[[ 24 -67  10]
 [ -9 -75  -8]
 [ 44 -43 -15]
 [-26 -70 -18]
 [  7 -67 -23]
 [-56 -50   1]
 [-62  -4  20]
 [-48 -45  21]
 [ 65 -25 -26]
 [ 58 -58  -3]
 [-35 -64  23]
 [-58   1  14]]
->
[[ 65 -25 -26]
 [  7 -67 -23]
 [-26 -70 -18]
 [ 44 -43 -15]
 [ -9 -75  -8]
 [ 58 -58  -3]
 [-56 -50   1]
 [ 24 -67  10]
 [-58   1  14]
 [-62  -4  20]
 [-48 -45  21]
 [-35 -64  23]]

[[-42   9 -50 -65 -65  26  12  26 -20 -28  24 -39]
 [  8 -48  52  44 -59   3  31  19  20  43 -26 -10]
 [-45 -19 -10 -42 -47 -10  55  -2  51  51   3 -45]
 [ 46  15  61 -13  59   2  49 -23  47 -39   5  58]
 [ 59  58 -36  52 -43  42  40  21 -54  18 -43 -37]
 [  7  21 -49 -17 -41 -22  55  12   4  20  30  49]
 [ 45 -53 -25 -37  -7  34  -6   1  59  -4  43 -59]]
->
[[-42   9 -50 -65 -65  26  12  26 -20 -28  24 -39]
 [  7  21 -49 -17 -41 -22  55  12   4  20  30  49]
 [ 59  58 -36  52 -43  42  40  21 -54  18 -43 -37]
 [ 45 -53 -25 -37  -7  34  -6   1  59  -4  43 -59]
 [-45 -19 -10 -42 -47 -10  55  -2  51  51   3 -45]
 [  8 -48  52  44 -59   3  31  19  20  43 -26 -10]
 [ 46  15  61 -13  59   2  49 -23  47 -39   5  58]]

[[-12  51   1  41 -46 -46  26]
 [-33 -38  -9   2  54  -7  -6]
 [ 46 -36  39  46  -2  22  -5]
 [ 37  12  22  73   5  24 -15]
 [ 12  -3 -25   0 -10 -13 -48]
 [-25  71  -6  28 -13 -48   3]
 [-14 -39  10 -40 -58 -25  21]
 [-34  39 -17  19   5 -58  11]]
->
[[ 12  -3 -25   0 -10 -13 -48]
 [-34  39 -17  19   5 -58  11]
 [-33 -38  -9   2  54  -7  -6]
 [-25  71  -6  28 -13 -48   3]
 [-12  51   1  41 -46 -46  26]
 [-14 -39  10 -40 -58 -25  21]
 [ 37  12  22  73   5  24 -15]
 [ 46 -36  39  46  -2  22  -5]]

[[ 26   4  23  14  18 -19  -7  58  -5  17 -28]
 [  9   0  10   8   4  -8  -2  21  -3   6 -10]
 [ 17   1  18  14   8 -15  -4  39  -5  12 -19]
 [ -5   0  -6  -4  -2   5   1 -12   2  -4   6]]
->
[[ -5   0  -6  -4  -2   5   1 -12   2  -4   6]
 [  9   0  10   8   4  -8  -2  21  -3   6 -10]
 [ 17   1  18  14   8 -15  -4  39  -5  12 -19]
 [ 26   4  23  14  18 -19  -7  58  -5  17 -28]]

[[  3  -3  18  10   3   2  -9  -2   2]
 [ -1 -14  37  23  -2  -8 -31  10 -12]
 [-17  10  -4 -14 -24 -35 -18 -11 -19]
 [  4  78 -30  -5  28  20  80 -13  41]
 [  4  29 -15  -5  35  46   5   5  -3]
 [  0  25 -22   2   6   7  19   2  -3]]
->
[[  4  78 -30  -5  28  20  80 -13  41]
 [  0  25 -22   2   6   7  19   2  -3]
 [  4  29 -15  -5  35  46   5   5  -3]
 [-17  10  -4 -14 -24 -35 -18 -11 -19]
 [  3  -3  18  10   3   2  -9  -2   2]
 [ -1 -14  37  23  -2  -8 -31  10 -12]]

[[  7 -66 -44]
 [-31 -16   6]
 [-27 -22  -2]]
->
[[  7 -66 -44]
 [-27 -22  -2]
 [-31 -16   6]]
---
[[  1   1]
 [-80 -44]
 [ -3 -66]
 [  6  19]
 [ -4 -62]
 [-79   9]]
->
[[  1   1]
 [-44 -80]
 [-66  -3]
 [ 19   6]
 [-62  -4]
 [  9 -79]]

[[-14 -32 -17 -35 -22 -25 -37  19   0  -5 -14   3 -12 -42  -1 -22]
 [ -5 -12 -46 -11  -8 -64 -15  25   4  18 -43  -5 -42 -21 -52 -13]
 [ -7 -29  28 -32 -30  38 -19  61   6 -32  27  11  36 -25  36 -20]
 [ 26  -4   0   5  -2  12  48  50  -3   6  -6   6  15  60  12  -6]
 [-18  -1 -36   6  -2 -40   7  46   2 -12 -39  -5 -33  -4 -36  -4]]
->
[[-32 -17 -35 -22 -25 -37  19   0  -5 -14   3 -12 -42  -1 -22 -14]
 [-12 -46 -11  -8 -64 -15  25   4  18 -43  -5 -42 -21 -52 -13  -5]
 [-29  28 -32 -30  38 -19  61   6 -32  27  11  36 -25  36 -20  -7]
 [ -4   0   5  -2  12  48  50  -3   6  -6   6  15  60  12  -6  26]
 [ -1 -36   6  -2 -40   7  46   2 -12 -39  -5 -33  -4 -36  -4 -18]]

[[ 19 -36 -24  -8  11]
 [-57 -34  29  -5 -41]]
->
[[-36 -24  -8  11  19]
 [-34  29  -5 -41 -57]]

[[-11  15 -36 -11 -42 -36 -12  16 -16  -2  26 -10]
 [ -1  11 -27  -1 -28 -25  -1  -4 -56  -4  22  -2]
 [ 11  11 -28  11 -31 -27  12   6 -23  -3  29   9]
 [-40 -43  13 -38  16  12 -45 -38  26  -3 -59 -38]
 [-22   7 -27 -23 -31 -27 -26  -1 -39  -2  11 -21]]
->
[[ 15 -36 -11 -42 -36 -12  16 -16  -2  26 -10 -11]
 [ 11 -27  -1 -28 -25  -1  -4 -56  -4  22  -2  -1]
 [ 11 -28  11 -31 -27  12   6 -23  -3  29   9  11]
 [-43  13 -38  16  12 -45 -38  26  -3 -59 -38 -40]
 [  7 -27 -23 -31 -27 -26  -1 -39  -2  11 -21 -22]]

[[-22  -3  -3  59   5 -29 -22  -1  49  34]
 [-27   2  -1  61   4 -22 -10  -5  47  45]
 [-25   5   2  43   0 -21   5  -8  43  38]
 [-24   0  -2  47   3 -20 -12  -3  48  39]]
->
[[ -3  -3  59   5 -29 -22  -1  49  34 -22]
 [  2  -1  61   4 -22 -10  -5  47  45 -27]
 [  5   2  43   0 -21   5  -8  43  38 -25]
 [  0  -2  47   3 -20 -12  -3  48  39 -24]]

[[ 70 -46  23  22 -23 -14  11   9]
 [-31 -18  30  63   2  66  -7  56]
 [-55 -44  65  -7 -54 -21  30 -49]]
->
[[-46  23  22 -23 -14  11   9  70]
 [-18  30  63   2  66  -7  56 -31]
 [-44  65  -7 -54 -21  30 -49 -55]]
